Below is a small trained network, with its code and all its weights. Each question gives an input and a class and asks what happens when units are switched off, that is, made to give their printed mean instead of their output.

import numpy as np


def w(rows, s, z=0):
    codes = np.array(rows[::2]) - 128.0
    scale = np.full(codes.shape[1], s)
    scale[-1] = z or s
    return codes * scale


def norm(h):
    return h / np.sqrt((h * h).mean(-1, keepdims=True) + 1e-5)


def f(y):
    return y / 2 * (1 + np.tanh(0.7978845608 * (y + 0.044715 * y**3)))


def log_softmax(a):
    a = a - a.max(-1, keepdims=True)
    return a - np.log(np.exp(a).sum(-1, keepdims=True))


def net(x, mask):
    res = np.array(x, float).reshape(1, 2) / 4 @ E
    u = 0
    for l in range(4):
        y = f(norm(res) @ A[l][:, :-1].T + A[l][:, -1])
        res = res + np.where(mask[u : u + 5], y, B[l][:, -1]) @ B[l][:, :-1]
        u += 5
    return log_softmax(norm(res)[-1] @ U[:, :-1].T + U[:, -1])


A, B = {}, {}
E = w([
[190,34,173,128],'x0',
[122,153,253,196],'x1',
],0.0041)
A[0] = w([
[91,121,39,97,2],'0.n0',
[110,253,144,51,107],'0.n1',
[110,122,69,58,135],'0.n2',
[124,122,6,24,161],'0.n3',
[102,7,157,58,148],'0.n4',
],0.0039,0.0031)
B[0] = w([
[172,173,47,176,112],'0.n0',
[190,94,177,108,162],'0.n1',
[150,106,137,221,166],'0.n2',
[120,66,112,253,254],'0.n3',
[61,253,158,94,176],'0.n4',
],0.004,0.0024)
A[1] = w([
[132,76,148,97,3],'1.n0',
[100,155,163,120,100],'1.n1',
[205,17,149,1,73],'1.n2',
[90,142,185,37,108],'1.n3',
[48,162,99,92,90],'1.n4',
],0.0072,0.0054)
B[1] = w([
[102,169,130,140,58],'1.n0',
[135,116,79,130,153],'1.n1',
[76,127,247,2,249],'1.n2',
[172,91,100,125,207],'1.n3',
[172,179,122,57,110],'1.n4',
],0.0061,0.0017)
A[2] = w([
[169,104,138,155,94],'2.n0',
[102,137,152,189,128],'2.n1',
[255,88,115,55,204],'2.n2',
[115,170,206,177,4],'2.n3',
[76,217,71,156,197],'2.n4',
],0.0089,0.0027)
B[2] = w([
[111,197,96,90,151],'2.n0',
[127,175,158,200,188],'2.n1',
[138,241,14,103,201],'2.n2',
[134,7,123,225,197],'2.n3',
[87,153,183,2,253],'2.n4',
],0.007,0.0036)
A[3] = w([
[238,85,206,28,202],'3.n0',
[95,203,100,173,117],'3.n1',
[53,154,164,186,171],'3.n2',
[119,143,38,91,3],'3.n3',
[101,11,2,58,90],'3.n4',
],0.0084,0.0025)
B[3] = w([
[18,216,109,59,253],'3.n0',
[144,196,81,87,169],'3.n1',
[178,121,52,114,213],'3.n2',
[192,52,116,207,187],'3.n3',
[145,89,232,255,230],'3.n4',
],0.0084,0.0036)
U = w([
[207,46,216,237,254],'0',
[34,222,234,2,240],'1',
[213,219,38,100,167],'2',
[179,45,154,33,2],'3',
],0.0094,0.0069)

Each question gives the input, the list of numbers given to net, and the class t.
The units are the neurons (one row each of A and B). Each row of codes is followed by its name. A weight is (code - 128) times the scale printed after its matrix; where a second scale follows, it is the last column's (A, B and U).
mask holds one flag per neuron, layer by layer. A switched-off neuron (its flag False) gives its mean, the last column of its row in B, instead of its output. The means were averaged over made-up inputs and are rounded, as every weight is.
A unit's drop is (log p(t) with every unit on - log p(t) with that unit switched off) / (log p(t) with every unit on - log p(t) with every unit switched off).
The circuit of an input: a set's keep is (log p(t) with only the set's units on - log p(t) with every unit switched off) / (log p(t) with every unit on - log p(t) with every unit switched off). Starting from the 12 units with the biggest drops (on a tie, the unit counted first), units are removed one at a time, each time the one whose removal leaves the highest keep (on an exact tie, the one counted first), for as long as the keep stays at least 0.8.
circuit, biggest first: the units of the circuit, biggest drop first
unit that matters most: the unit with the biggest drop
k most important neurons: the k neurons with the biggest drops, biggest first
top k neurons in layer l: the k neurons of layer l with the biggest drops, biggest first
drop of u: that unit's drop, to one decimal
input [6,5], class 1: circuit, biggest first	(3.n0)
input [-2,3], class 2: 2 most important neurons	(1.n3, 0.n3)
input [0,1], class 2: circuit, biggest first	(2.n2, 1.n3, 0.n3)
input [-1,-3], class 2: top 2 neurons in layer 1	(1.n3, 1.n1)
input [-2,1], class 2: 2 most important neurons	(2.n2, 0.n3)
input [0,-2], class 2: 2 most important neurons	(0.n3, 2.n3)
input [-1,1], class 2: 4 most important neurons	(2.n2, 1.n3, 2.n3, 2.n4)
input [0,-1], class 2: 2 most important neurons	(3.n4, 2.n3)
input [8,-7], class 1: 4 most important neurons	(1.n2, 3.n0, 0.n4, 2.n3)
input [-6,7], class 0: 3 most important neurons	(2.n3, 3.n0, 2.n2)
input [-3,1], class 2: 2 most important neurons	(0.n1, 0.n3)
input [8,6], class 1: 2 most important neurons	(0.n3, 3.n0)
input [3,0], class 2: top 2 neurons in layer 0	(0.n4, 0.n1)
input [-3,4], class 0: unit that matters most	2.n3
input [4,1], class 1: 2 most important neurons	(1.n2, 0.n3)
input [3,-2], class 2: top 2 neurons in layer 2	(2.n3, 2.n4)
input [3,3], class 2: top 2 neurons in layer 2	(2.n4, 2.n2)
input [5,-8], class 0: drop of 3.n4	0.2
input [6,-1], class 1: drop of 1.n2	1.4
input [-5,-8], class 0: drop of 3.n4	0.1
input [1,-2], class 2: top neuron in layer 2	(2.n3)
